Below is a small trained network, with its code and all its weights. Each question gives an input and a class and asks what happens when units are switched off, that is, made to give their printed mean instead of their output.

import numpy as np


def w(rows, s, z=0):
    codes = np.array(rows[::2]) - 128.0
    scale = np.full(codes.shape[1], s)
    scale[-1] = z or s
    return codes * scale


def f(y):
    return np.maximum(y, 0)


def log_softmax(a):
    a = a - a.max(-1, keepdims=True)
    return a - np.log(np.exp(a).sum(-1, keepdims=True))


def net(x, mask):
    res = np.array(x, float).reshape(1, 4) / 4 @ E
    y = f(res @ A[0][:, :-1].T + A[0][:, -1])
    res = res + np.where(mask, y, B[0][:, -1]) @ B[0][:, :-1]
    return log_softmax(res[-1] @ U[:, :-1].T + U[:, -1])


A, B = {}, {}
E = w([
[66,181,183,171,72,95,143,34,126],'x0',
[75,172,46,64,51,137,105,168,31],'x1',
[126,160,143,68,79,78,151,195,254],'x2',
[126,48,171,133,29,231,133,137,143],'x3',
],0.0094)
A[0] = w([
[178,87,182,155,183,117,182,114,166,118],'n1',
[78,148,174,142,97,86,110,76,118,92],'n2',
[98,78,135,137,78,174,121,129,144,56],'n3',
[135,211,82,119,220,12,107,97,122,74],'n4',
[108,113,119,189,168,204,81,74,51,99],'n5',
[106,59,156,150,52,211,113,132,145,91],'n6',
[155,137,117,156,140,159,130,102,87,68],'n7',
[152,146,119,162,108,118,106,135,130,93],'n8',
[202,72,74,82,160,151,127,188,109,39],'n9',
[232,73,61,82,189,148,114,204,129,87],'n10',
[106,163,122,117,92,98,159,185,202,53],'n11',
[150,122,140,158,151,134,121,117,159,74],'n12',
[119,174,103,144,201,59,117,125,109,65],'n13',
[148,125,123,172,141,192,83,94,64,83],'n14',
[172,93,163,150,192,158,114,125,179,95],'n15',
[133,98,100,168,165,154,108,72,61,78],'n16',
[119,112,135,75,100,100,122,149,184,69],'n17',
[102,168,153,79,77,96,129,185,214,87],'n18',
[133,142,136,109,141,134,125,115,121,248],'n19',
[146,142,142,98,104,102,153,148,157,69],'n20',
[73,171,38,73,29,148,101,191,52,80],'n21',
[137,61,183,114,45,193,123,120,133,76],'n22',
[130,159,143,94,92,121,140,147,176,70],'n23',
[162,103,102,89,168,163,132,168,127,76],'n24',
[109,88,122,152,175,166,127,96,60,48],'n25',
[159,103,180,169,171,120,159,124,164,73],'n26',
[174,99,169,183,147,124,139,112,179,76],'n27',
[76,156,64,65,72,148,110,150,73,69],'n28',
[68,161,162,161,81,89,156,69,121,82],'n29',
[66,155,180,149,75,99,124,66,133,66],'n30',
[155,76,161,135,52,192,141,115,131,95],'n31',
[158,111,189,161,156,141,137,112,167,91],'n32',
[144,164,135,96,65,113,164,156,204,160],'n33',
[78,206,169,159,72,112,198,50,125,92],'n34',
[142,107,152,167,152,153,145,117,175,77],'n35',
[122,90,140,128,142,112,122,103,141,150],'n36',
[108,112,132,135,124,131,123,137,131,104],'n37',
],0.011,0.013)
B[0] = w([
[96,155,161,114,110,102,99,80,96,212],'n1',
[115,109,153,129,138,170,96,167,160,176],'n2',
[158,155,141,108,140,147,151,139,110,156],'n3',
[211,185,136,62,85,162,191,179,71,222],'n4',
[138,86,88,165,166,63,151,137,156,212],'n5',
[183,180,126,74,97,143,189,165,96,206],'n6',
[122,133,137,148,161,109,147,142,141,146],'n7',
[131,129,134,130,128,129,126,129,130,128],'n8',
[102,125,150,151,150,179,98,181,198,168],'n9',
[98,108,157,156,123,197,82,177,173,206],'n10',
[128,103,115,161,188,90,171,125,148,179],'n11',
[107,149,148,120,159,118,129,126,129,146],'n12',
[180,167,131,83,101,149,183,165,109,176],'n13',
[134,104,112,155,163,80,153,136,155,181],'n14',
[92,157,159,101,152,116,89,88,125,189],'n15',
[127,92,99,159,180,72,159,136,162,184],'n16',
[137,108,105,152,181,99,144,139,139,164],'n17',
[129,85,94,177,186,77,157,131,128,216],'n18',
[131,81,98,131,7,126,107,99,84,247],'n19',
[134,127,121,149,188,110,153,127,125,150],'n20',
[87,171,198,100,150,101,88,41,118,231],'n21',
[174,175,126,93,113,143,173,168,98,198],'n22',
[126,115,103,167,176,100,154,142,135,162],'n23',
[132,124,136,153,144,179,98,155,160,156],'n24',
[123,117,99,170,189,82,160,148,156,166],'n25',
[94,168,156,114,159,112,116,73,119,179],'n26',
[87,158,160,104,147,110,107,98,101,184],'n27',
[81,179,182,96,170,93,89,65,106,191],'n28',
[105,115,147,146,146,182,90,167,171,187],'n29',
[122,121,139,146,172,178,86,175,172,182],'n30',
[185,162,124,83,115,137,162,162,95,195],'n31',
[101,159,128,103,132,110,101,105,122,184],'n32',
[146,89,87,160,135,87,134,128,124,238],'n33',
[106,108,149,152,138,190,77,169,176,211],'n34',
[107,152,154,115,152,128,119,99,111,165],'n35',
[124,119,120,112,108,127,116,105,123,166],'n36',
[125,139,127,131,133,132,135,127,136,129],'n37',
],0.012,0.013)
U = w([
[101,171,161,104,138,92,98,55,113,100],'0',
[180,173,131,91,112,136,186,161,104,122],'1',
[134,83,105,162,157,57,160,128,136,109],'2',
[112,112,145,144,134,191,78,164,158,124],'3',
[129,59,88,130,5,109,95,71,88,253],'4',
[95,134,76,128,107,155,157,87,127,88],'5',
],0.017,0.016)

Each question gives the input, the list of numbers given to net, and the class t.
The units are the neurons (one row each of A and B). Each row of codes is followed by its name. A weight is (code - 128) times the scale printed after its matrix; where a second scale follows, it is the last column's (A, B and U).
mask holds one flag per neuron, in row order. A switched-off neuron (its flag False) gives its mean, the last column of its row in B, instead of its output. The means were averaged over made-up inputs and are rounded, as every weight is.
A unit's drop is (log p(t) with every unit on - log p(t) with that unit switched off) / (log p(t) with every unit on - log p(t) with every unit switched off).
The circuit of an input: a set's keep is (log p(t) with only the set's units on - log p(t) with every unit switched off) / (log p(t) with every unit on - log p(t) with every unit switched off). Starting from the 12 units with the biggest drops (on a tie, the unit counted first), units are removed one at a time, each time the one whose removal leaves the highest keep (on an exact tie, the one counted first), for as long as the keep stays at least 0.8.
circuit, biggest first: the units of the circuit, biggest drop first
top k neurons: the k neurons with the biggest drops, biggest first
drop when u is switched off: that unit's drop, to one decimal
input [-8,8,8,-6], class 0: circuit, biggest first : [n21]
input [8,3,-8,2], class 2: top 3 neurons : [n5; n16; n14]
input [8,-6,-6,-8], class 1: top 3 neurons : [n4; n13; n10]
input [8,4,3,7], class 3: top 2 neurons : [n34; n30]
input [4,7,-1,8], class 1: top 2 neurons : [n6; n22]
input [8,-2,7,2], class 3: top 4 neurons : [n34; n30; n29; n2]
input [8,-7,-6,-4], class 3: top 2 neurons : [n34; n29]
input [-5,0,-1,-5], class 1: top 4 neurons : [n4; n34; n13; n29]
input [7,2,7,1], class 2: top 2 neurons : [n18; n33]
input [4,8,2,8], class 0: top 4 neurons : [n21; n28; n4; n13]
input [-8,-2,-8,7], class 2: top 2 neurons : [n5; n14]
input [0,-6,1,-7], class 1: top 4 neurons : [n4; n13; n21; n28]
input [-6,3,8,-7], class 2: top 4 neurons : [n18; n11; n33; n6]
input [-4,-4,-1,-7], class 1: circuit, biggest first : [n4]
input [5,-7,-8,-1], class 2: top 3 neurons : [n5; n16; n21]
input [0,0,8,-8], class 1: top 4 neurons : [n4; n13; n5; n16]
input [-3,-4,1,2], class 0: drop when n15 is switched off : 0.1
input [-4,6,6,0], class 0: drop when n28 is switched off : 1.2
input [-5,7,0,5], class 0: drop when n21 is switched off : 1.3
input [-7,-6,3,0], class 3: circuit, biggest first : [n10]
input [-2,-7,-7,-2], class 0: drop when n18 is switched off : 0.5
